Below are the code and all the weights of a small trained network. Each question names an input and a class and asks about switching units off, where a switched-off unit gives its printed mean instead of its output.

import numpy as np


def w(rows, s, z=0):
    codes = np.array(rows[::2]) - 128.0
    scale = np.full(codes.shape[1], s)
    scale[-1] = z or s
    return codes * scale


def norm(h):
    return h / np.sqrt((h * h).mean(-1, keepdims=True) + 1e-5)


def f(y):
    return y / 2 * (1 + np.tanh(0.7978845608 * (y + 0.044715 * y**3)))


def log_softmax(a):
    a = a - a.max(-1, keepdims=True)
    return a - np.log(np.exp(a).sum(-1, keepdims=True))


def net(x, mask):
    res = np.array(x, float).reshape(1, 5) / 4 @ E
    u = 0
    for l in range(3):
        y = f(norm(res) @ A[l][:, :-1].T + A[l][:, -1])
        res = res + np.where(mask[u : u + 4], y, B[l][:, -1]) @ B[l][:, :-1]
        u += 4
    return log_softmax(norm(res)[-1] @ U[:, :-1].T + U[:, -1])


A, B = {}, {}
E = w([
[127,129,127,126],'x0',
[155,246,64,77],'x1',
[30,166,177,1],'x2',
[167,181,189,167],'x3',
[129,126,128,127],'x4',
],0.0037)
A[0] = w([
[20,114,252,80,20],'0.n0',
[46,207,150,84,3],'0.n1',
[144,162,245,116,112],'0.n2',
[1,64,154,102,3],'0.n3',
],0.0097,0.0053)
B[0] = w([
[180,96,60,122,252],'0.n0',
[98,82,190,165,189],'0.n1',
[245,141,115,224,204],'0.n2',
[142,63,141,100,196],'0.n3',
],0.011,0.0041)
A[1] = w([
[141,181,140,181,31],'1.n0',
[178,158,182,150,195],'1.n1',
[137,152,249,93,9],'1.n2',
[36,99,174,121,33],'1.n3',
],0.013,0.0012)
B[1] = w([
[99,156,146,1,229],'1.n0',
[110,142,171,122,254],'1.n1',
[131,106,160,190,145],'1.n2',
[37,188,82,120,183],'1.n3',
],0.0098,0.0038)
A[2] = w([
[86,66,209,64,141],'2.n0',
[145,144,255,206,1],'2.n1',
[91,155,70,137,151],'2.n2',
[118,49,161,173,187],'2.n3',
],0.01,0.0046)
B[2] = w([
[137,125,161,217,214],'2.n0',
[135,9,224,219,208],'2.n1',
[182,165,81,238,185],'2.n2',
[24,254,135,112,255],'2.n3',
],0.007,0.0031)
U = w([
[5,145,90,149,181],'0',
[201,123,65,158,208],'1',
[103,117,225,170,156],'2',
[158,186,159,61,2],'3',
[82,24,96,93,70],'4',
],0.02,0.0032)

Each question gives the input, the list of numbers given to net, and the class t.
The units are the neurons (one row each of A and B). Each row of codes is followed by its name. A weight is (code - 128) times the scale printed after its matrix; where a second scale follows, it is the last column's (A, B and U).
mask holds one flag per neuron, layer by layer. A switched-off neuron (its flag False) gives its mean, the last column of its row in B, instead of its output. The means were averaged over made-up inputs and are rounded, as every weight is.
A unit's drop is (log p(t) with every unit on - log p(t) with that unit switched off) / (log p(t) with every unit on - log p(t) with every unit switched off).
The circuit of an input: a set's keep is (log p(t) with only the set's units on - log p(t) with every unit switched off) / (log p(t) with every unit on - log p(t) with every unit switched off). Starting from all 12 units, units are removed one at a time, each time the one whose removal leaves the highest keep (on an exact tie, the one counted first), for as long as the keep stays at least 0.8.
units of the circuit, in order: the units of the circuit, biggest drop first
k most important neurons: the k neurons with the biggest drops, biggest first
top k neurons in layer l: the k neurons of layer l with the biggest drops, biggest first
input [3,-4,4,8,-6], class 1: units of the circuit, in order -> [0.n0]
input [-5,1,-4,6,-4], class 3: 2 most important neurons -> [1.n0; 0.n1]
input [-6,8,2,4,-5], class 2: units of the circuit, in order -> [0.n0; 1.n2]
input [8,4,1,5,-2], class 2: units of the circuit, in order -> [0.n0; 2.n1]
input [2,0,1,-2,2], class 4: 2 most important neurons -> [0.n3; 1.n1]
input [-3,5,-2,7,-2], class 3: 3 most important neurons -> [1.n0; 0.n1; 0.n0]
input [1,-6,6,-1,-6], class 4: top 2 neurons in layer 2 -> [2.n2; 2.n3]
input [1,4,-2,2,-3], class 3: units of the circuit, in order -> [0.n0; 1.n0]
input [-2,-6,6,4,1], class 1: 2 most important neurons -> [0.n0; 0.n2]
input [8,-5,1,-2,-4], class 4: 3 most important neurons -> [0.n0; 0.n3; 0.n2]
input [3,8,6,0,3], class 0: units of the circuit, in order -> [1.n3; 0.n2; 0.n1]
input [3,8,5,8,0], class 2: 2 most important neurons -> [0.n1; 1.n2]
input [2,-6,8,-2,-2], class 4: 2 most important neurons -> [0.n0; 0.n3]
input [0,1,-3,2,-7], class 3: 3 most important neurons -> [0.n0; 0.n3; 1.n0]
input [0,3,7,3,1], class 2: units of the circuit, in order -> [0.n1]
input [-7,5,-8,8,5], class 3: 2 most important neurons -> [1.n0; 0.n0]
input [-8,5,1,-3,-6], class 0: 3 most important neurons -> [0.n0; 0.n2; 1.n3]
input [-7,-1,-5,-8,1], class 0: 3 most important neurons -> [2.n3; 0.n0; 0.n2]
input [-7,-7,8,1,8], class 1: top 2 neurons in layer 0 -> [0.n0; 0.n2]
input [7,8,-8,1,-1], class 3: top 2 neurons in layer 0 -> [0.n0; 0.n3]
input [3,3,0,-7,-2], class 1: top 2 neurons in layer 0 -> [0.n1; 0.n3]
